Below is a small trained network, with its code and all its weights. Each question gives an input and a class and asks what happens when units are switched off, that is, made to give their printed mean instead of their output.

import numpy as np


def w(rows, s, z=0):
    codes = np.array(rows[::2]) - 128.0
    scale = np.full(codes.shape[1], s)
    scale[-1] = z or s
    return codes * scale


def f(y):
    return y / 2 * (1 + np.tanh(0.7978845608 * (y + 0.044715 * y**3)))


def log_softmax(a):
    a = a - a.max(-1, keepdims=True)
    return a - np.log(np.exp(a).sum(-1, keepdims=True))


def net(x, mask):
    res = np.array(x, float).reshape(1, 6) / 4 @ E
    y = f(res @ A[0][:, :-1].T + A[0][:, -1])
    res = res + np.where(mask, y, B[0][:, -1]) @ B[0][:, :-1]
    return log_softmax(res[-1] @ U[:, :-1].T + U[:, -1])


A, B = {}, {}
E = w([
[75,108,229,175,118,137,152,87,53,150,48],'x0',
[155,249,190,122,141,212,87,132,132,175,174],'x1',
[70,94,183,102,78,94,40,123,129,76,185],'x2',
[216,166,124,102,51,92,112,106,62,84,99],'x3',
[156,136,163,90,227,31,71,148,122,166,89],'x4',
[142,94,157,42,183,207,140,114,155,41,77],'x5',
],0.011)
A[0] = w([
[166,121,161,90,196,54,83,141,137,158,103,73],'n0',
[108,139,96,149,114,143,117,129,129,111,112,4],'n1',
[105,66,85,135,135,71,170,108,131,94,93,54],'n2',
[133,120,77,153,61,192,180,108,139,80,207,55],'n3',
[168,125,92,172,159,174,181,117,86,170,83,75],'n4',
[124,97,156,24,164,211,135,102,151,64,74,11],'n5',
[165,121,74,101,126,144,108,154,164,151,147,25],'n6',
[101,129,197,133,186,86,120,116,51,154,60,104],'n7',
[196,201,167,104,111,162,105,118,96,149,148,84],'n8',
[72,86,102,104,118,109,151,114,75,139,103,50],'n9',
[139,142,149,133,188,79,94,154,111,117,92,24],'n10',
[56,87,199,92,66,101,36,102,129,71,203,38],'n11',
[110,134,111,88,105,164,148,121,147,100,110,80],'n12',
[60,72,113,167,167,177,133,161,169,163,153,102],'n13',
[119,149,204,146,132,160,133,75,100,162,119,95],'n14',
[136,54,78,160,143,66,148,131,164,76,96,24],'n15',
[43,121,120,124,193,141,137,144,150,162,143,45],'n16',
[69,122,149,215,82,192,166,66,77,83,112,84],'n17',
[31,108,163,140,182,134,138,143,177,132,173,63],'n18',
[215,164,126,81,34,103,87,87,42,82,91,75],'n19',
[97,147,92,213,65,66,120,140,100,228,179,4],'n20',
[151,92,81,116,93,67,156,115,86,74,101,88],'n21',
[168,166,7,74,156,107,86,205,187,89,206,8],'n22',
[138,248,201,122,169,191,98,135,146,139,186,68],'n23',
[174,166,93,145,145,141,172,155,163,151,71,32],'n24',
[168,164,71,136,170,138,230,105,133,163,85,49],'n25',
],0.011,0.0039)
B[0] = w([
[131,164,5,53,148,108,145,59,223,187,197,206],'n0',
[129,146,81,141,133,123,115,131,146,145,116,127],'n1',
[75,89,89,173,139,234,148,154,96,124,178,216],'n2',
[121,181,65,41,148,83,141,75,196,192,192,216],'n3',
[101,75,179,110,119,83,39,156,165,79,132,198],'n4',
[161,155,90,169,209,61,148,34,54,60,35,252],'n5',
[109,131,178,100,96,147,140,121,110,134,82,166],'n6',
[77,200,156,60,31,122,184,152,140,149,90,225],'n7',
[110,83,99,176,169,196,150,157,79,137,185,200],'n8',
[95,109,123,146,136,188,140,151,104,122,133,175],'n9',
[130,173,85,75,139,109,130,108,197,142,173,171],'n10',
[93,56,178,145,106,75,22,125,170,73,139,247],'n11',
[129,153,113,100,169,102,150,87,107,146,151,164],'n12',
[224,103,175,124,123,126,148,187,99,161,139,214],'n13',
[82,117,116,141,79,166,169,163,100,104,104,191],'n14',
[85,113,102,176,151,204,143,124,108,145,175,219],'n15',
[206,124,135,153,115,141,131,148,109,178,132,193],'n16',
[101,179,92,47,57,94,186,95,203,195,127,225],'n17',
[222,127,176,163,108,126,126,170,138,157,127,209],'n18',
[248,104,170,164,110,142,143,193,161,168,112,237],'n19',
[153,162,107,146,254,68,170,39,48,30,56,226],'n20',
[131,106,142,169,157,180,143,158,72,159,182,213],'n21',
[50,184,175,78,32,128,182,188,87,142,17,249],'n22',
[70,92,81,176,169,213,135,134,104,127,178,244],'n23',
[115,78,157,123,95,92,39,105,139,119,153,180],'n24',
[112,85,173,160,101,82,33,159,196,64,141,211],'n25',
],0.0095,0.015)
U = w([
[65,106,122,164,144,211,145,144,102,139,186,75],'0',
[57,156,164,80,53,131,170,148,120,149,74,26],'1',
[123,155,99,52,124,103,145,96,185,172,186,190],'2',
[153,142,129,139,195,93,144,71,83,71,80,69],'3',
[93,87,178,132,99,92,25,137,163,92,155,254],'4',
[246,118,166,144,107,148,144,176,133,170,143,191],'5',
],0.014,0.00088)

Each question gives the input, the list of numbers given to net, and the class t.
The units are the neurons (one row each of A and B). Each row of codes is followed by its name. A weight is (code - 128) times the scale printed after its matrix; where a second scale follows, it is the last column's (A, B and U).
mask holds one flag per neuron, in row order. A switched-off neuron (its flag False) gives its mean, the last column of its row in B, instead of its output. The means were averaged over made-up inputs and are rounded, as every weight is.
A unit's drop is (log p(t) with every unit on - log p(t) with that unit switched off) / (log p(t) with every unit on - log p(t) with every unit switched off).
The circuit of an input: a set's keep is (log p(t) with only the set's units on - log p(t) with every unit switched off) / (log p(t) with every unit on - log p(t) with every unit switched off). Starting from the 12 units with the biggest drops (on a tie, the unit counted first), units are removed one at a time, each time the one whose removal leaves the highest keep (on an exact tie, the one counted first), for as long as the keep stays at least 0.8.
circuit, biggest first: the units of the circuit, biggest drop first
most important unit: the unit with the biggest drop
k most important neurons: the k neurons with the biggest drops, biggest first
drop when u is switched off: that unit's drop, to one decimal
input [4,1,2,8,2,4], class 5: circuit, biggest first => n19
input [7,-5,-7,-7,-3,4], class 1: 2 most important neurons => n17; n11
input [-8,-7,-2,5,-4,3], class 1: 2 most important neurons => n22; n23
input [7,3,8,-7,-6,7], class 4: 2 most important neurons => n11; n22
input [-5,5,5,-7,-3,-7], class 3: 2 most important neurons => n20; n19
input [-5,3,-8,-8,-8,3], class 2: 4 most important neurons => n3; n11; n19; n12
input [-5,-7,-8,-7,-3,-3], class 4: 2 most important neurons => n25; n4
input [-5,-7,1,-6,5,3], class 0: 3 most important neurons => n15; n2; n19
input [3,4,1,3,1,5], class 3: 3 most important neurons => n5; n2; n15
input [0,8,8,3,4,-1], class 0: 3 most important neurons => n23; n8; n25
input [8,-8,1,-3,8,8], class 0: 3 most important neurons => n2; n15; n22
input [-4,7,4,6,3,-3], class 0: 2 most important neurons => n23; n8
input [-7,-3,0,-1,-8,1], class 2: 2 most important neurons => n3; n7
input [0,2,5,-6,-3,4], class 5: circuit, biggest first => n18
input [-6,-1,-1,0,6,6], class 1: 2 most important neurons => n22; n20
input [3,-1,5,4,2,-3], class 4: 3 most important neurons => n11; n22; n5
input [3,3,-4,4,-1,-1], class 4: circuit, biggest first => n4; n25
input [5,-8,-1,6,6,0], class 0: drop when n19 is switched off => 0.0
input [-3,3,0,0,0,8], class 3: drop when n5 is switched off => 0.2
input [-7,1,-3,4,-8,7], class 2: most important unit => n3
input [-6,4,7,6,-7,0], class 2: drop when n24 is switched off => 0.5
input [-1,-4,4,1,-8,-6], class 2: drop when n3 is switched off => 1.0
